Rows near named flat spaces through zero (a row that begins with a name and a colon came from that space)
sofe_gir: [ -4 -21  37  16  21  23 -16 -19  -1  33 -30  21  64  -8  -3  -4  51  30
  36  13]
dofo_vipu: [-20   5  15   7   4  24  -4  -6   9   9 -11  -6  34  32  11 -16  12  17
  19   9]
dofo_vipu: [ 17 -28  17 -18   0  25  22  31  -6  14 -20  -9  24  -2  34  27  15  27
  -1 -23]
zazeg_lir: [  7  12   1   5  -5  -2  -2  25   2   8  -5  22  14 -42 -14  -5  14   8
  16  23]
sase_bof: [-13   4  -5   4   4  -5  -7 -18   1   0  23  -9 -11   7 -12 -15  -7 -23
   1   9]
zazeg_lir: [ 39  -2  -4   3  -7 -42  -6   9  26 -17 -11  43  -8 -21  20   4   7 -41
  -9  16]
dav_lif: [-22  10  11  -7  10 -15 -15  -4 -30  14  21  -4 -26  -3 -11  10  -3  14
   4   0]
dav_lif: [-11  15  -2  -8  21   5   7  18 -14   8   0  -3 -29  -6 -11   3   1  20
   1  -7]
sofe_gir: [ -3 -15  30  15 -22  39 -10 -11  21  12  -6  -7  10  46  36   3  13  21
  44   5]
dav_lif: [ 20 -16  -9   9 -15  12  10  -1   5  -4   6  -8 -45 -10  -2  12 -11 -11
   2 -13]
sofe_gir: [ -7   1  26   7 -25  16 -16   9  12  16  14   4  25  10  22  -5  14   8
  42  29]
dav_lif: [ 12  -1 -29  49 -50 -35  -2  -4  24 -33 -37  26  85 -58 -22 -39 -16 -49
 -45  37]
sase_bof: [ 25  32  -6 -22  14 -19 -35 -46  33 -25   5  41  14  43  -6   6  16  16
  38  11]
sase_bof: [ 47 -28 -31  29 -30   8  21 -12  31 -31 -32   5  -6 -22  -6   2 -16 -30
 -25 -17]
zazeg_lir: [ -4  15  -4 -16  14 -36  -6  15 -15   3  28  10 -32 -22  -7   2  -4 -22
 -10  10]
sofe_gir: [-12  -9  -5 -12  49  28  11 -21  -4  21   9 -13  50 -12 -40 -26  29  -3
   9   0]
zazeg_lir: [ -2  12 -20   7 -10 -15   2  -6  -1 -20   0  -5 -28   4  -9  -1 -26  -9
 -23  -8]
sofe_gir: [ -6  17 -19  -8 -30 -24  16  37  13 -26  -6  -7  51   2  27 -19 -27 -27
 -44  15]
sofe_gir: [ 17 -18   0  10  -2   3   7 -12   3 -11 -34   2 -17  16  16  19  -5  10
 -17 -28]
dav_lif: [-33  10  16  27 -28  20  -4  18   7  11   1 -13  20  14  17 -26  -5   2
  17  29]
sase_bof: [ -5   1  31   2 -15  -6 -14  21 -15  13 -13  12 -16   6  32  28   6  37
  15   0]
sase_bof: [-12 -10  35   3 -17 -10  -2  44 -36  22 -15   0 -34 -12  40  37  -2  36
  -6 -11]
zazeg_lir: [-11  20  17 -13  18   7 -10  12  -1  15   8  11   1  11   4  -1  19  25
  33  14]
dofo_vipu: [ 10  -5  -6   3 -21  -6   8  16   4  -8   0  -2  -7 -12  10   4 -12 -13
 -12   0]
sofe_gir: [ -6   6   6   2  12   5  -4   0  -8   7 -12   6  -2  -1  -7   3   9  24
   8  -3]
sofe_gir: [  9   3 -14  -6 -19   3   2  -4   2 -14   3  -6  13  -3  -8   7 -13   8
  -5  -6]
dav_lif: [ 32 -22  -3 -10  -2  10   0 -27  19  -8   6   1  -8  19   9  16   5 -10
  12 -16]
sofe_gir: [ 24 -14 -15   3 -12 -20   4 -11  -3 -19 -23   9  12 -18  -5  16 -10  -4
 -33 -18]
sase_bof: [-32   9  18  19  -7  13 -14 -12   5   8  -7  -5  39  30   9 -23   6  11
  16  21]
sase_bof: [ 25 -14 -15 -20  23  19  20  -3  13   0   8  -5   4  -8 -12   0  12 -14
   3 -14]
zazeg_lir: [-18   4  -4  -1  11   4  -1 -11  -4   6  22 -14  -1   5 -15 -17  -3 -16
   2   7]
zazeg_lir: [ -1  -8  10  10 -24   9   6  12 -15  -5 -41  -7   3  13  23  28 -12  48
 -16 -27]
sofe_gir: [ 12  19  -6  -9 -53  14   4  35  13 -18   5  -7  -4  11  25  19 -24  31
  15   2]
zazeg_lir: [ -2 -16 -15  19  -5   9  20  -9  -2 -15 -37 -18  15   5  -2  -5 -17  -2
 -42 -25]
dav_lif: [ 20 -10  -3 -13  16   1   0 -18   5  -1  -2   9  12  -2  -8   9  14   1
   5 -10]
dav_lif: [-15  18  -2  22 -21   4  -9   5  16  -2   7   4  17  -4  -8 -29  -4 -12
  16  34]
zazeg_lir: [ 29 -28  23   3  -9  16  -4 -16  32  -2 -30  16  33  39  46  13  23   5
  21  -5]
dofo_vipu: [  7  38 -19   2 -17 -12  -7  14   5 -22 -23  24  25 -21 -23   0  -7  35
   1  11]
dav_lif: [ -9 -10   4  -3 -20 -44  -9  -5 -28 -11   3  -8 -17   5  22  23 -29 -12
 -46 -16]
sofe_gir: [ 10 -29  20   2  13  46   3 -17  13  23   6  -9  -9  20   9   5  26   8
  43  -8]
dofo_vipu: [ 22 -17 -23 -10  24  36  31   0  21   1  -3 -10  40 -22 -26 -20  18 -18
   1  -7]
dofo_vipu: [ 15  -4 -17 -12  13 -14  -3 -23  -9  -6  25   0 -44 -13 -26  13  -8 -16
  -6 -15]
sase_bof: [  7  14 -36  -3  14 -13  15   8  -2 -12  15  -1 -23 -43 -43 -16 -13 -30
 -22   2]
dofo_vipu: [ 29   0 -18   1   8   1   4 -18  26 -20 -25  20  23   1 -11  -3   9  -2
  -2  -5]
dav_lif: [-11  36 -14   9  -7  -8   2  18  33 -21 -20  16  55  14   7 -41  -3 -12
  -6  34]
sase_bof: [ 14  -6  10   8   4  14   1  -2  18   0 -28  14   5  16  16   3  15  13
  15  -3]
zazeg_lir: [ -1 -13  19  -4  24  35  15  18  -4  22 -36   2  49  -5   6   2  34  41
  13  -9]
dofo_vipu: [ -1 -10  38  11 -20 -10 -15  12  -3   5 -42  20  27  25  54  23  12  33
   2   0]
dofo_vipu: [ -3  -4  -1  -5  12  11   0 -17   0   4  15 -11 -11  13  -8  -2   1  -4
   8  -6]
sase_bof: [ -5  18 -16 -31  49   0   5 -14   6  -1  22  -1  13  11 -26 -20  13 -12
   3   1]
dav_lif: [-21  -2   5   8  -7 -25  -3   5 -39   1 -12 -10 -23 -10   1  19 -21  16
 -37 -19]
zazeg_lir: [ -3  11   2  -5 -20 -10 -16  -4  -6  -2  31  -3 -31   5   0  11 -14   2
  15   7]
dofo_vipu: [-23  14   4  -8  22  34  -1 -10  -4  15   4 -12  34  14 -24 -15  16  35
  28   4]
sase_bof: [-25  12 -23 -36  14 -51   2   2 -48  -5  55 -28 -29 -23 -25   7 -36 -32
 -56 -14]
dofo_vipu: [ 34 -23  16  17 -24   3 -15 -24  19 -10 -57  34  77   0  17  19  25  32
  10  -3]
[ 24 -26   9 -17  -1  -8  11  17 -17   6   0  -2 -44 -10  26  41  -2   4
 -13 -29]
sase_bof
[  5 -11  -8  14  -6   7  17  14 -11  -2 -22  -7 -24 -22  -6   9 -11   8
 -21 -19]
dav_lif
[  1  -7  -9  -7  -8   4   1 -10 -10   2  30 -17 -13 -13 -18   5 -11 -10
   1  -5]
zazeg_lir
[ 18 -16  -9  -9  18  -3  13   1  -2   3   8   0 -23 -21  -8   6   5 -23
 -10 -12]
sofe_gir
[-33  27  13   0   4  -9 -14  28 -22  25  28   5   0 -34 -20 -15   8   9
  22  35]
zazeg_lir
[  0   4   1  10  -3  28   1   4  17  10  11   0   2  -6 -11 -18  12  -2
  35  20]
dav_lif
[ 12   2 -36 -17  12  -6  24   0  -4 -22   3 -17 -19  -8 -20   2 -23 -16
 -40 -27]
sofe_gir
[-27  16  11  -9 -12 -39 -15  32 -46  18  39  -3 -35 -42  -6  14 -15   0
 -10  15]
zazeg_lir
[ -7   9  21   4  15   8  -9  14 -10  20  -5  14 -33  -4   1  10  18  30
  30   5]
sofe_gir
[ -4 -18  16   5 -28  -1  -2   9 -23   6  -8 -12   1  -5  20  26 -10  21
 -12 -14]
zazeg_lir
[-18  30 -18  32   6   3   6   3  20 -18 -39  10  16   7 -17 -40  -7   0
 -14  16]
zazeg_lir
[-13   3  25  13   2  10 -22 -12  -5  19  -7  13  17   3  -4   0  22  29
  34  15]
sofe_gir
[ 24 -10 -13  -1 -17  -5   7  -3   1 -19 -28   6  27 -13  -1  18  -7  13
 -23 -19]
sofe_gir
[-32   5  13   2  17  -4  -5   4 -15  18  20 -11 -19   8   2 -14   1 -12
   2  10]
dofo_vipu
[ -4  19 -24   3  21  -7  10  -8  14 -22 -34   8  46   8 -17 -27  -1  -2
 -29  -1]
sase_bof
[-20 -11   9  -5  14  14   1  -9 -11  18  20 -20  15   6  -6 -11   8  -6
   6   1]
zazeg_lir
[ -4  -2   4   0  20  30   1 -18  -5   9 -12  -6  -2  13 -17   5  13  36
  20 -16]
sofe_gir
[ 23 -13 -20  14 -18 -28  -3 -18  -7 -18  -6  10 -16 -38 -23  13 -17 -20
 -29 -10]
dav_lif
[-10   1  14  -1 -10   1   6  30  -3   5  -8  -6  -4  12  33   4  -4   7
  -6   1]
dofo_vipu
[  9 -25  18   1  12  21  -7 -34   9   9 -17   3  32  28  11   8  24  16
  19 -12]
dofo_vipu
[ -8   2   4   1  -3 -10  -7  -4  -5  -1  -1   1  13   3   3  -1  -2   0
  -7   3]
dav_lif
[  4  -8  14   8  -8  12 -17 -21   0  10  13   2 -26   8  -2  12   7  12
  33   1]
sofe_gir

Rows near named flat spaces through zero (a row that begins with a name and a colon came from that space)
bagu_rop: [ 10  -1   0  10  20  10  22 -14 -15  19  -9 -28  -4  -7   1  40 -21   1
   3  -9]
zot_kiron: [ 28   2   5  -5  10  -6  -2   0 -20 -31  11  36   1 -14  -2  32 -21 -10
  11 -25]
tik_mazu: [-13  -9   1 -13  -9 -38  -5  17  -1   2 -16  22  -7   9  -8 -24  29  14
  21 -11]
zot_kiron: [  8 -24 -14   1   0 -10  -2  10 -26   8 -17 -40 -13  11 -20  19  -8  20
  33 -42]
bagu_rop: [ 13 -23   5   1 -11   4  -1  11  17 -20 -10  -6   2   5 -11  -2  13  -4
   6   0]
ror_gule: [ 18  14 -20  -2 -30 -14 -29  -7  27 -24  23  10  41   7   0  -6   5   0
  -5 -16]
ror_gule: [  9 -30   5  -3 -38  -3 -29  -7  16   3  23   1  18   2 -13 -25  -3  -8
   0 -39]
bagu_rop: [  6 -36   5 -10   2 -11  40   5 -13  15  -1  23 -22 -14  13  10 -13   9
   5 -33]
zot_kiron: [  5  40 -12 -21 -12  -9 -32   6   7 -18  11  19  28   3   2 -18   5   2
   9  -4]
zot_kiron: [  3 -24  -8  -7  10  -2  30   7 -14  10  -8   5 -16 -14  11  28 -15   9
  11 -25]
bagu_rop: [  7  27  29  28  29   2 -23 -12 -29 -26  -6  -5 -13  14 -30  12   3 -18
   0  34]
ror_gule: [ -8 -12  12 -11   8  28  -9   6  -9   8  -3  -3 -10 -17  -4   5  -9 -17
  13  -3]
bagu_rop: [ 24 -46   2   7   0  12  28  -4 -20   8   4 -25 -18  -3  -8  28 -12   7
  11 -38]
dov_velu: [ 21   5   0  -4  -1  12  16 -12   2   1  20  17  10 -15  21  13 -47  -6
 -19 -22]
ror_gule: [-11 -25  -6 -12 -38 -21 -27   7  11   4  19  21   6   4  -4 -42   6   6
   2 -35]
nabav_zik: [-13 -19   8  -3 -18  -7 -26   1  32   2  -6  17  21 -13  -5  -4   6 -22
   5  -7]
nabav_zik: [ -5  27  -5   3   1 -26 -21  14  25 -25 -30   4  18  15  -8  -6  16   1
   7  26]
tik_mazu: [-17   0  -6  -2   9  -9   4  10   9  -2 -18  13  -3  -8   7  12   9  -2
   6  15]
tik_mazu: [  3  34   0   7   5   6 -14 -22   1  17   5 -27  23   5  -3   6  -7  -4
  -5   7]
tik_mazu: [  3  -9  13   5  24   3  23  -6 -12  12 -15   4 -11 -16   4  36 -21 -10
   4  -5]
ror_gule: [ 30  18 -16  13  -4 -34   6 -11  29 -28  -4  23  38  -1  14  38 -33   0
 -14 -16]
zot_kiron: [ -5 -35  11  24   5   4  23 -11  -1   2   8  10 -20  -7   3  14   1  -9
 -21   9]
dov_velu: [ -8 -18  24   2   1  -6 -28   2 -23   0  -1  12 -19  -2 -22 -12 -16 -13
  12 -21]
nabav_zik: [ 11 -26  -5  -8   5  12  35  -2 -23  25   2 -25 -17  -4   2  17   3  16
  14 -27]
zot_kiron: [-17  22  13 -13   2  17   9  -6  18  29   4  14   5 -12  24 -30 -18 -10
 -25  21]
dov_velu: [ 16   0  12  -1  -4   3  -5 -10  -7 -13  25  30   3  -9   4  -1 -23 -12
 -11 -17]
dov_velu: [-23  16  14  -5  10   7 -26   5 -12   6  -7  -1  -9   1 -15 -19  22 -10
  12  25]
nabav_zik: [-15  23  10   6  21  -4 -21   3 -14 -20  -3  31  -9  -7  -4   7  -3 -16
   0  25]
dov_velu: [ -2  52  -1  -7   6 -24  -9  10  10 -16 -15  20  10  15   8 -27 -11   9
 -10  24]
nabav_zik: [ 11  45  -1  -5  17  -4   0 -13 -26  20  -4 -32   8  13  -8   5   0  15
  13  -2]
zot_kiron: [  6  -4   9  -5  28  16  49   5   5  11 -28  -4 -10 -16  16  32  -2  -3
   1  20]
tik_mazu: [ 10  44   0 -27  12  -2  -2   4   2  15 -22  -9  22  -4   5   4 -14   4
  21  -6]
tik_mazu: [ -5  -8 -21  -5   5 -14  27   5  -7  -7  11  36 -10 -13  24  19   2  12
  -4  -7]
tik_mazu: [ 10  -9   0  -8  -3 -12  15   8   2  -3  -8   7  -2   2   1   0   8   9
   9 -11]
zot_kiron: [  3   1   0  22  -8   1  -1 -10  17 -16   9 -10   8  16  -8  -7  39  -2
 -17  34]
tik_mazu: [ 18  -5  23   4  28  -3  39 -15 -52   8  18  28 -34 -10   5  20 -21   3
  -5 -18]
dov_velu: [  0 -47  11  17 -14   2 -24  11 -20  -7  -3 -21 -31  12 -25 -16 -43   0
   4 -39]
ror_gule: [ 22  -6  -2  12 -10 -24  -8  -8  -8 -23  13  11   7  11 -13  10   6   4
   3 -21]
zot_kiron: [-15  -3 -19 -19 -27 -12 -31  10  -9   6  23  15   0   2   3 -37 -14  13
   6 -38]
nabav_zik: [  4  -8  -4  11 -12 -14   4 -14  -5  22   5 -30   2  18 -10 -10   8  16
  -2 -16]
nabav_zik: [-21 -23  -5  -1 -17  11 -24  -8   1  29  13 -22   4  -6 -10  -7  11  -6
   8 -17]
dov_velu: [ -5 -10 -15   7  -6  11   8  -9 -23  15  27 -19 -16   6   5  -8  -7  16
 -12 -13]
zot_kiron: [ 21  -4 -17   7  14 -12  55 -25  -9  29   5 -14   9  -9  19  55  -5  18
  -3 -23]
tik_mazu: [ 18  -6 -18   1  -3   3  27 -16 -20   1  40  17  -3 -11  22  21 -23  12
 -17 -29]
nabav_zik: [ -8 -23   9  11  11 -25   9  15 -14 -24 -14  31 -30   3  -9   6  17   1
   6   9]
nabav_zik: [-18  33 -17  18   9   8 -27 -16  -4  12   4 -36  13   7  -3  12  -7  -1
  -7  19]
zot_kiron: [  4  18  13  -4   0  13 -15   4   5  -5  -8 -13   4   9  -9 -22  -1  -6
   0  15]
dov_velu: [-40  50 -29 -10  11  -5  -3   2 -12  33  -2 -17  -4   8  20 -22   1  26
  -6  25]
tik_mazu: [ 35  14   6  18  -1  -9  25 -22  12   2  -5 -38  21  26 -12   9  29  12
  -8  13]
tik_mazu: [-17  -1   7   4  14  12 -11  -8 -18  14   6   8 -11 -19   4  16 -31 -16
  -2  -7]
nabav_zik: [ 11  17 -21   5   0   5  13 -13   7  24  -8 -55  20  12   3  18  -5  18
   1  -5]
bagu_rop: [-11 -30  -3 -16 -26  -3  -3  16  22   9  -3   5   1  -1   2 -30  13   4
   6 -15]
ror_gule: [ 34   1  16   7  32 -10  31  -6 -35  -5 -17   5 -16  -7  -1  48 -56   1
   8 -32]
ror_gule: [  3  21 -27 -25 -14  -3  -5  25  10   0 -16 -23  10  14   9 -27 -18  27
  12 -15]
bagu_rop: [ 13 -19  42  20  22  10   0   4  23 -18 -50  -8  -1  -8 -21  32 -16 -37
   6  23]
dov_velu: [  4  28   3  -2  15 -14  32  -1  -4  18 -21 -18  -4  17   5  -9  15  22
  -2  21]
ror_gule: [  7   1   6  -1  -2  28 -14  -8  14  -2   6 -10  18 -13  -2  14  -6 -22
   0   4]
nabav_zik: [  1  67 -15  15  22  14 -13 -17   2  -7   2 -22  23   5  12  19 -32  -3
 -22  35]
bagu_rop: [-25  -6  30 -12  32 -17  38  -1   5  46 -37  42 -14 -35  25  21 -40 -17
  -2  -3]
dov_velu: [ -4   8   3  -2  13  17  19  -4  -9  25  -8 -30  -9   2   3   0   4   7
   0  13]
bagu_rop: [ -4  10   8  -1   2  -2  -6  13  46 -14 -37   7  21  -5   6   2 -11 -17
  -5  27]
ror_gule: [-54 -28  17 -23   7  17 -16  19 -25  22   7  40 -41 -27   0 -28  24 -18
  16  10]
bagu_rop: [ -6 -33  28  -3  -6  -8  -5  11  -6  -5  -6  21 -22   2 -19 -25  26  -9
  12  -2]
dov_velu: [ 18 -47  18   9  -7  10  -1   1  -1  -8  -5  -8 -10  -5 -17  14 -21 -14
   7 -30]
bagu_rop: [ -4  -3  13  -2  12  -8  15   4   3   7 -19  12  -7  -5   2   5   1  -4
   3   7]
ror_gule: [ 14 -34  17  13  -5 -19  11  -8  -8   8  -3   2 -11   3 -11   5 -22   0
  -1 -35]
[  8  -9  -6  -4  15   0  39 -17 -35  27  22  10 -15 -17  17  31 -13  11
   0 -30]
bagu_rop
[-20 -15   3  12 -13 -12 -30   1  36 -12  -8  22  17  -9  -3   2   2 -24
  -8  10]
nabav_zik
[-16 -24  10   2  -1 -47 -20  12  -7   5 -30  17 -10   2 -22   2   4   0
  29 -28]
dov_velu
[  2   0   6   4  13 -14  25   0 -16  11 -11   1 -18   4   5   2 -16  12
  -4  -6]
ror_gule
[-14   4   0   2   2  14 -31 -14  15  35 -15 -33  27 -19  -3  28 -43 -22
   9 -21]
tik_mazu
[-13   2   0  11   6   2  21  -5  30  17 -19 -10   7  -3  16   5  -4  -4
 -21  28]
ror_gule
[ 18 -29  10  24  15  17  68 -21   0  18   3 -21 -17  -1  12  29   8   4
 -27  17]
zot_kiron
[-20  13 -28  13  -4   9 -13  -8  21  -3  13  -6  18  -6  15  15   5  -4
 -18  24]
tik_mazu
[ -1  -9   0  -9 -12  10  -1   4 -19   5  21  -5 -17   9  -4 -34  10  12
   0  -9]
nabav_zik
[-10 -20 -18  -4 -15   3  -8   8  13  -4   7   7   4 -10  10   2 -10  -1
  -1 -16]
tik_mazu
[-19 -29  -6  32  14  -2   8  -9 -12  -1   2   1 -22  -8   1  35  -7  -7
 -12   8]
nabav_zik
[-11  -3  20   0   0  -8 -37  10  -6 -16  -9  17  -8   2 -22 -17   5 -16
  14   3]
dov_velu
[  4   2 -12  -3 -12 -13 -15   7  -3 -16   7   3   4  11  -8 -11  16  10
   8  -8]
ror_gule
[ 21  -7  24  18  16   7   6 -14 -17  -4  -4 -10  -8  -1 -15  25 -23 -13
  -1  -7]
zot_kiron
[ 19 -33  -7  -3   4   6  24  24 -11 -36  -9   5 -23   0  -5  21  21   9
  18  -4]
zot_kiron
[ -7 -13 -26  -7 -11 -19   6   6  27   8 -13   2  20 -10  13  23   1   7
  10 -19]
tik_mazu
[ -9 -20  18  -9  20 -36  47  19 -13  20 -38  34 -37  -7  15  -3 -32  15
   4 -19]
bagu_rop
[ 17 -20   2  -9  -1  12   3  26 -12 -33  -9  -1 -20   6 -12  -4   9   5
  19  -5]
zot_kiron
[ 19 -20  16  14   6  17  35  -9  -1 -11  13   7 -15  -1   5   7   4  -6
 -22  15]
zot_kiron
[-12  16  -9  -9  10  17   4  11  21   4 -20  -8   9 -11  16   9 -11  -5
  -1  22]
ror_gule
[ -1 -25 -20 -14 -26 -11  -3  22  27 -11  -8   5  10   1   5 -11  10  10
  11 -19]
tik_mazu
[ -5  -4  17   5  14  -1   4  -7 -20  14  -3   0 -15  -3  -9   6   6  -5
   6   3]
bagu_rop
[ 12 -20   7   3  10  -8  -6   5 -23 -24   2  30 -14 -14  -7  31 -23 -12
  14 -27]
zot_kiron
[ 16  24   6   0  25  13  18 -18  -3  22 -13 -20  16 -15   9  44 -33  -9
   3  -5]
tik_mazu
[  3  13   1   2  16  -4  16  -1 -19   2  -3   0 -13   4   3   6  -2   9
   0   7]
ror_gule
[ 31  21   5 -11  22  -3  41  -7  -9   9 -14  -3   8  -6  11  32 -13   8
   8  -9]
tik_mazu
[ 15  54 -23   6  16  10  10 -20  -6  22  -6 -61  24  14   7  24 -18  19
  -3   8]
nabav_zik
[ 12   2   6 -12  14  17 -12   9 -38 -13   4  -3 -16  -5 -15  13  -4  -3
  27 -15]
ror_gule
[ -1  -5   8  -1   1 -11  12  -4 -19  14   7   7 -16   4   0 -14  -6  10
  -3 -13]
ror_gule

Rows near named flat spaces through zero (a row that begins with a name and a colon came from that space)
kebi_vanel: [-12  19  24  22 -63 -15 -44   4  20 -34  -9  -5  18 -15  23   8 -32 -18
  -5  33]
kebi_vanel: [ 12  -4 -13  15   9  11  12  40  -1  16   2  -5   5 -39  -2   7 -11 -20
  16 -12]
sove_korup: [ 34   4  16  18 -29  26  -3  27  14 -33  22 -26  12 -16   4  -8 -11   1
 -29   9]
sove_korup: [ -3   1  -3 -10   7 -17 -23   2  26  39 -28 -19 -13  23 -20   5  24  19
 -14 -23]
rof_mak: [ -6   7   2  12 -11   4   1   7  26  -6  34  44  18   2  -3  -4 -23 -15
  33  23]
sove_korup: [  4  -4   8  -1 -15  23  34  -8 -39 -81  17 -12  29 -23  36  -6  -8   5
 -31  17]
kebi_vanel: [ 30 -22  -4  23 -15  15  -8  16 -15   0  21 -26 -17 -23  16   3 -32 -71
  -3  -1]
rof_mak: [  2   9   4   9 -11   4   9  20  31 -35  -2  20   5 -19 -10   7  11 -11
  -2  11]
rof_mak: [-34   6   7   5  -6  -9 -15  -9  10 -13  11  32  26  28  23   4  -8  37
  10  22]
kebi_vanel: [  8  12 -10  -4  34  -7  31   4 -15  39 -14 -11  -9  -6 -36  -4  28  22
 -10 -18]
kebi_vanel: [ 19   1  -2   5  -1  13 -11  15  16 -13   9  13 -19 -10   0   4  -2  -2
   6   6]
kebi_vanel: [-18  13  17 -16 -15   0  -3 -23  10 -39  -6  26  10  12   5  -8   7  33
   9  20]
luti_rol: [ 24  -3  10  -1  -3  11 -42  -6  13  -9 -10   7 -60  11   3   4   8  11
   6   8]
rof_mak: [  1   4 -11  -9  -6 -21 -19  -7  14  25 -11  -7 -13   1 -12   7  -5 -26
  -1  -9]
sove_korup: [ 12 -16   5   5 -12   4 -32  -7  15  -1   7  -3 -27  20  10   3  -8 -28
  -2   2]
luti_rol: [ -1 -21  -4  32  11  18 -44  33  38 -10  25  49 -30  18  34  24  -9   3
  27  17]
luti_rol: [-35   1  14  16 -43 -16 -19 -17  -6 -26  27  -1  58  21  45   0 -43 -11
 -12  29]
sove_korup: [ -5   1  12  -3 -24   0   0 -16   0 -14   6   9   9  -4   0 -11 -19 -29
  20  13]
sove_korup: [ -3  -3  11 -18 -24 -11 -19 -17  29   8 -17 -19   2  22 -16  -7   8 -17
 -10 -12]
rof_mak: [-24   8   7   3 -18  -4  23   8   4 -47  -6  -7  53 -12  14   3   7  17
 -29   7]
kebi_vanel: [ 20   3   1   2  21  27  13  31 -20  17 -11 -13 -10 -32  -7  -7   7  41
  20 -15]
luti_rol: [-14  -7   2 -16 -20 -16   4 -36 -13 -32  -9 -10   7   7  13   0  -3 -38
 -20   4]
rof_mak: [ 14  -9  -9 -14  17  14  -5  20 -26   3 -40 -42 -21 -33  13   8  16  33
  -9 -31]
sove_korup: [ 23  18 -21 -36  20  14  30 -31 -35 -28  36  39 -14 -23  -3 -13 -21  11
  26  17]
rof_mak: [ 18  -7  -3  -2  20  13 -18   6  -5  -2 -13  -5 -44   3   7   9  19  30
  -8  -8]
kebi_vanel: [  0  -4  26  29 -39   3   0 -23 -41 -51  16 -17   6  -3  35  -6 -26 -38
 -25  36]
rof_mak: [ 24  -3 -12  -4   3  11   8  15  -6  25   8  -9  -9 -30 -15  -6 -19 -34
  23 -14]
rof_mak: [  3  17  -8   2 -11 -21  -3   2  40   4   3  29 -10  -9 -31   8  -1 -45
   8  11]
kebi_vanel: [  7  -1  -6 -10  30   0   4  -7  -7  27  -4  -7 -18  23 -14  -3  24  34
 -11 -15]
sove_korup: [-10  -2  -5  -8 -13 -15   1 -30   1 -28  21   5  16  25  13   2  -9 -23
 -29  13]
kebi_vanel: [  5   6   1  18  -5  -3   8   8  -6  -9   5  -1   0 -14  -1   4  -4 -16
 -11  11]
sove_korup: [  5 -17  -2 -14  17  17   6   3 -13  -4 -22  -9 -21 -10   5   0  17   8
  11 -19]
sove_korup: [  6   2 -14  -5  28  -2  -5   5  -8  15  -9  -4 -21   5   1  10  17  35
 -12 -11]
luti_rol: [  8  -6 -11   6  29   4 -25   9  -4   1  -6   2 -39  15  20  19  18  43
 -18  -3]
rof_mak: [ 13  -5  -8   0   9  14  -7   8  -6  22  22  11  -7  -5   5  -5 -24  -1
  32  -1]
luti_rol: [ 31   3  -1   8  13  10 -17  24  28  10 -13  -1 -47  -3 -23   8  27  14
  -9  -8]
luti_rol: [-10  -7  -4 -13  11  -7 -11 -21 -13  26   0   2  -6  23   6  -4  -5  10
  14  -6]
rof_mak: [ -9   3   3  -5  19  -6   3  -7 -20 -28 -40 -23 -17   8  12  13  46  59
 -49  -7]
luti_rol: [  1  10  16   6 -27 -10 -13   6  47  50   9  -2  22  19 -41 -18 -11 -24
  20  -3]
luti_rol: [ -3  -2  10  14 -14  12 -18   8   9 -12  18  23   3   1  18  -1 -22   0
  26  19]
kebi_vanel: [-22   2  -4  23  38 -15  42   0 -58  31  -6 -27  25  10   3   2  22  38
 -37  -7]
luti_rol: [ 17  17  13   3 -18  -6 -10   5  28   9 -10 -20  -5   4 -31  -6  14   5
 -23  -1]
luti_rol: [ 12  11  -6  13  15  14  27  34  -8 -10   1  -4  11 -34  -5   4  10  26
 -10  -2]
sove_korup: [ 43   1  -4 -26  -3  11 -25   3  36   3  -1 -36 -25  19 -20  -4  20  22
 -43 -23]
[ 27 -13  -9  -3  10  25 -41  31  17  21  -9   8 -49 -22   8   9 -11   5
  45 -15]
rof_mak
[-20   9  13  -1 -34 -11   4 -16   3 -35  -2  12  26 -10   7  -3 -15 -27
   7  21]
kebi_vanel
[-18  -2   8   2  -5   0   1  -8  -6 -21   6  -2  27  20  22   0   2  28
 -19   8]
rof_mak
[  5   8  -6 -16  31   4   2  -9 -13 -18 -16   7 -28   9   3   7  35  67
 -20  -2]
luti_rol
[-43   5  16  -2 -11 -24   5 -29 -15   0 -20  -5  32  25   7  -5   9  18
  -9   7]
rof_mak
[ 29  23 -18   5   8 -18 -11  38  31  65 -24 -22 -24 -32 -52  10   9 -14
  -1 -24]
kebi_vanel
[ -5  -6  20  11 -10  18  42  -3 -25  13  19   4  34 -13 -14 -31 -21 -33
  42   6]
rof_mak
[ 38  -1 -22  -9  23   8   1  13  -9  -7  -6 -28 -37 -17  -3  13  19   9
 -41 -19]
rof_mak
[ -8   1  -3  -5   4   6  24  -4 -26 -29   2   5  16 -19  15  -1  -3   7
   0   6]
luti_rol
[-20  -6 -11   8  12   2  25  14 -12  -2  16  13  37  -9  16   4 -12  -2
  10   0]
luti_rol
[  7   3   7  19  17  19  54   7 -53 -21   7  -3   8 -33   1 -10   6   7
  -3  10]
kebi_vanel
[-38  11   1   0 -30 -20 -12   3  29  -1   7  26  53  -2  10   3 -31 -11
  29  14]
rof_mak
[  0  -6   5   3   1   7  -5  -3 -13  -3   2  -8  -1   8  14  -2  -2  13
  -4   1]
kebi_vanel
[ 31 -10   5   3  10  18  49  -7 -43  25  11 -32  -8 -19 -31 -27  -1 -47
   2 -15]
rof_mak
[ 11  -6   1   5  -9   0 -14  14  40  24   8  -4  -3  13 -20  -2   0 -28
   2 -10]
sove_korup
[ -4  -8   5 -13  -3   0 -10 -16  -3   7 -14   6 -18   2  -2  -5  -2 -15
  27  -4]
sove_korup
[ -3  -3  -8 -23  23 -11   3 -15  27   4 -17  13 -25  28 -24   5  41  11
 -12 -15]
luti_rol
